Below are the code and all the weights of a small trained network. Each question names an input and a target symbol and asks about switching units off, where a switched-off unit gives its printed mean instead of its output.

import numpy as np


def w(rows, s, z=0):
    codes = np.array(rows[::2]) - 128.0
    scale = np.full(codes.shape[1], s)
    scale[-1] = z or s
    return codes * scale


def f(y):
    return np.maximum(y, 0)


def softmax(a):
    e = np.exp(a - a.max(-1, keepdims=True))
    return e / e.sum(-1, keepdims=True)


def log_softmax(a):
    a = a - a.max(-1, keepdims=True)
    return a - np.log(np.exp(a).sum(-1, keepdims=True))


def net(x, mask):
    ids = ['ΓΔΩαβεηθλμξτφψ'.index(c) for c in x.split()]
    T = len(ids)
    res = E[ids] + P[:T]
    u = 0
    for l in range(2):
        q, k, v = (res @ M[l].T for M in (Q, K, V))
        z = softmax(np.where(np.tri(T) > 0, q @ k.T / 4**0.5, -1e9)) @ v
        res = res + np.where(mask[u], z, O[l][:, -1]) @ O[l][:, :-1]
        u += 1
        y = f(res @ A[l][:, :-1].T + A[l][:, -1])
        res = res + np.where(mask[u : u + 4], y, B[l][:, -1]) @ B[l][:, :-1]
        u += 4
    return log_softmax(res[-1] @ U[:, :-1].T + U[:, -1])


Q, K, V, O, A, B = {}, {}, {}, {}, {}, {}
E = w([
[143,119,165,109],'Γ',
[136,125,95,225],'Δ',
[140,133,68,79],'Ω',
[106,144,109,191],'α',
[186,186,148,126],'β',
[144,135,55,156],'ε',
[124,153,143,131],'η',
[189,102,99,104],'θ',
[172,121,229,138],'λ',
[204,121,175,97],'μ',
[109,138,173,176],'ξ',
[28,137,161,11],'τ',
[170,100,174,181],'φ',
[108,196,72,151],'ψ',
],0.012)
P = w([
[101,3,156,110],'0',
[242,153,120,176],'1',
[234,187,130,170],'2',
[222,193,142,165],'3',
[219,200,142,169],'4',
[205,214,155,166],'5',
[215,218,151,163],'6',
[214,232,162,162],'7',
[218,230,160,158],'8',
[222,236,158,152],'9',
[217,240,171,155],'10',
[239,231,169,145],'11',
],0.0042)
Q[0] = w([
[161,235,107,57],'L0H0',
[185,255,104,53],'L0H0',
[82,36,159,202],'L0H0',
[109,37,126,191],'L0H0',
],0.0095)
K[0] = w([
[24,118,151,60],'L0H0',
[3,115,156,74],'L0H0',
[243,158,79,180],'L0H0',
[209,135,126,189],'L0H0',
],0.013)
V[0] = w([
[239,99,141,78],'L0H0',
[196,131,114,220],'L0H0',
[220,105,30,131],'L0H0',
[62,126,2,120],'L0H0',
],0.0077)
O[0] = w([
[163,81,120,35,178],'L0H0',
[254,156,83,143,191],'L0H0',
[169,150,40,67,115],'L0H0',
[55,188,54,135,4],'L0H0',
],0.0089,0.0018)
A[0] = w([
[162,152,127,163,55],'L0N0',
[254,151,106,149,254],'L0N1',
[176,82,55,129,134],'L0N2',
[81,109,156,104,36],'L0N3',
],0.0089,0.0039)
B[0] = w([
[109,142,149,69,144],'L0N0',
[254,230,172,114,249],'L0N1',
[91,174,231,80,157],'L0N2',
[115,174,150,37,135],'L0N3',
],0.0068,0.014)
Q[1] = w([
[174,217,196,48],'L1H0',
[75,18,102,164],'L1H0',
[181,109,101,135],'L1H0',
[101,254,159,146],'L1H0',
],0.0082)
K[1] = w([
[61,5,188,103],'L1H0',
[217,205,119,174],'L1H0',
[131,132,95,74],'L1H0',
[76,127,131,176],'L1H0',
],0.011)
V[1] = w([
[138,88,159,230],'L1H0',
[218,181,201,108],'L1H0',
[146,14,193,149],'L1H0',
[117,8,161,16],'L1H0',
],0.012)
O[1] = w([
[106,191,230,73,118],'L1H0',
[127,81,107,27,252],'L1H0',
[90,66,226,100,153],'L1H0',
[104,6,137,176,149],'L1H0',
],0.012,0.015)
A[1] = w([
[165,247,95,159,79],'L1N0',
[132,154,17,66,2],'L1N1',
[120,132,77,67,171],'L1N2',
[128,171,176,2,98],'L1N3',
],0.0087,0.0014)
B[1] = w([
[62,33,156,255,203],'L1N0',
[229,158,221,134,180],'L1N1',
[201,167,123,120,171],'L1N2',
[27,172,36,119,253],'L1N3',
],0.0079,0.029)
U = w([
[139,142,185,112,255],'Γ',
[186,101,132,115,65],'Δ',
[115,118,141,133,189],'Ω',
[143,102,215,115,122],'α',
[126,75,66,112,140],'β',
[85,137,52,109,141],'ε',
[107,165,192,100,126],'η',
[180,138,132,144,100],'θ',
[49,151,70,155,112],'λ',
[128,176,83,129,175],'μ',
[153,154,109,97,188],'ξ',
[57,87,105,128,54],'τ',
[122,100,1,159,113],'φ',
[128,125,152,170,18],'ψ',
],0.0091,0.005)

Each question gives the input, a string of symbols that net reads in full, and the target symbol t.
The units are the heads (4 rows each of Q, K, V and O) and the neurons (one row each of A and B). Each row of codes is followed by its name. A weight is (code - 128) times the scale printed after its matrix; where a second scale follows, it is the last column's (O, A, B and U).
mask holds one flag per unit, layer by layer, with each layer's heads first. A switched-off unit (its flag False) gives its mean, the last column of its rows in O or B, instead of its output. The means were averaged over made-up inputs and are rounded, as every weight is.
A unit's drop is (log p(t) with every unit on - log p(t) with that unit switched off) / (log p(t) with every unit on - log p(t) with every unit switched off).
The circuit of an input: a set's keep is (log p(t) with only the set's units on - log p(t) with every unit switched off) / (log p(t) with every unit on - log p(t) with every unit switched off). Starting from all 10 units, units are removed one at a time, each time the one whose removal leaves the highest keep (on an exact tie, the one counted first), for as long as the keep stays at least 0.8.
circuit, biggest first: the units of the circuit, biggest drop first
unit that matters most: the unit with the biggest drop
k most important neurons: the k neurons with the biggest drops, biggest first
k most important neurons of layer l: the k neurons of layer l with the biggest drops, biggest first
input τ ε μ λ ψ, target λ: 4 most important neurons -> L0N1, L1N1, L0N2, L1N2
input ξ β μ Δ τ φ, target Δ: 2 most important neurons -> L1N3, L0N3
input ε η τ ε α Ω Γ ε β μ α, target φ: 3 most important neurons -> L0N3, L0N1, L1N1
input Γ ξ ε θ α ψ Δ η Γ μ β ξ, target α: circuit, biggest first -> L1H0, L0N1, L0H0
input ξ Γ ε λ α θ α, target η: 2 most important neurons -> L0N1, L1N0
input ψ ε Γ ψ β ε α Δ θ, target ψ: 2 most important neurons -> L1N0, L0N1
input θ α θ Ω ε Δ μ θ α ε α, target Δ: circuit, biggest first -> L1H0, L0H0, L1N3, L1N1
input α α α λ φ θ η τ μ, target α: 2 most important neurons -> L1N3, L0N1
input φ ψ Ω Ω ψ τ ξ μ, target α: circuit, biggest first -> L1N3, L0H0, L1H0
input α ψ Ω Ω, target λ: circuit, biggest first -> L1H0, L1N0, L0H0, L1N3
input Δ Γ Ω Δ Δ Δ β α θ, target μ: circuit, biggest first -> L1N3, L0H0, L1H0, L0N1
input η θ θ Ω τ, target τ: 3 most important neurons of layer 1 -> L1N1, L1N2, L1N3
input θ μ μ θ μ Δ τ Γ α β ψ, target λ: 3 most important neurons -> L0N1, L1N1, L0N2
input τ β ε Ω α, target φ: unit that matters most -> L0N3
input β ξ μ Δ φ θ, target ξ: unit that matters most -> L0H0
input α ε φ η ξ α θ ψ Ω ξ, target λ: 3 most important neurons -> L1N0, L0N1, L1N1
input λ β α β, target τ: 2 most important neurons -> L1N3, L1N1
input Γ η β ξ α ε α η α, target α: circuit, biggest first -> L1H0, L0N1, L1N3
input μ φ α ξ ψ Ω, target β: circuit, biggest first -> L1H0, L0H0
input β λ μ, target ξ: circuit, biggest first -> L1H0, L1N0
input ξ α Ω Γ α β μ α τ Ω, target ε: circuit, biggest first -> L0N1, L0H0, L0N2, L1H0
input α Δ θ β α θ, target λ: circuit, biggest first -> L1H0, L1N0, L0H0, L1N3
input β λ β α ε, target ξ: 2 most important neurons of layer 1 -> L1N1, L1N0
input Δ α ψ, target μ: most important neuron -> L1N1
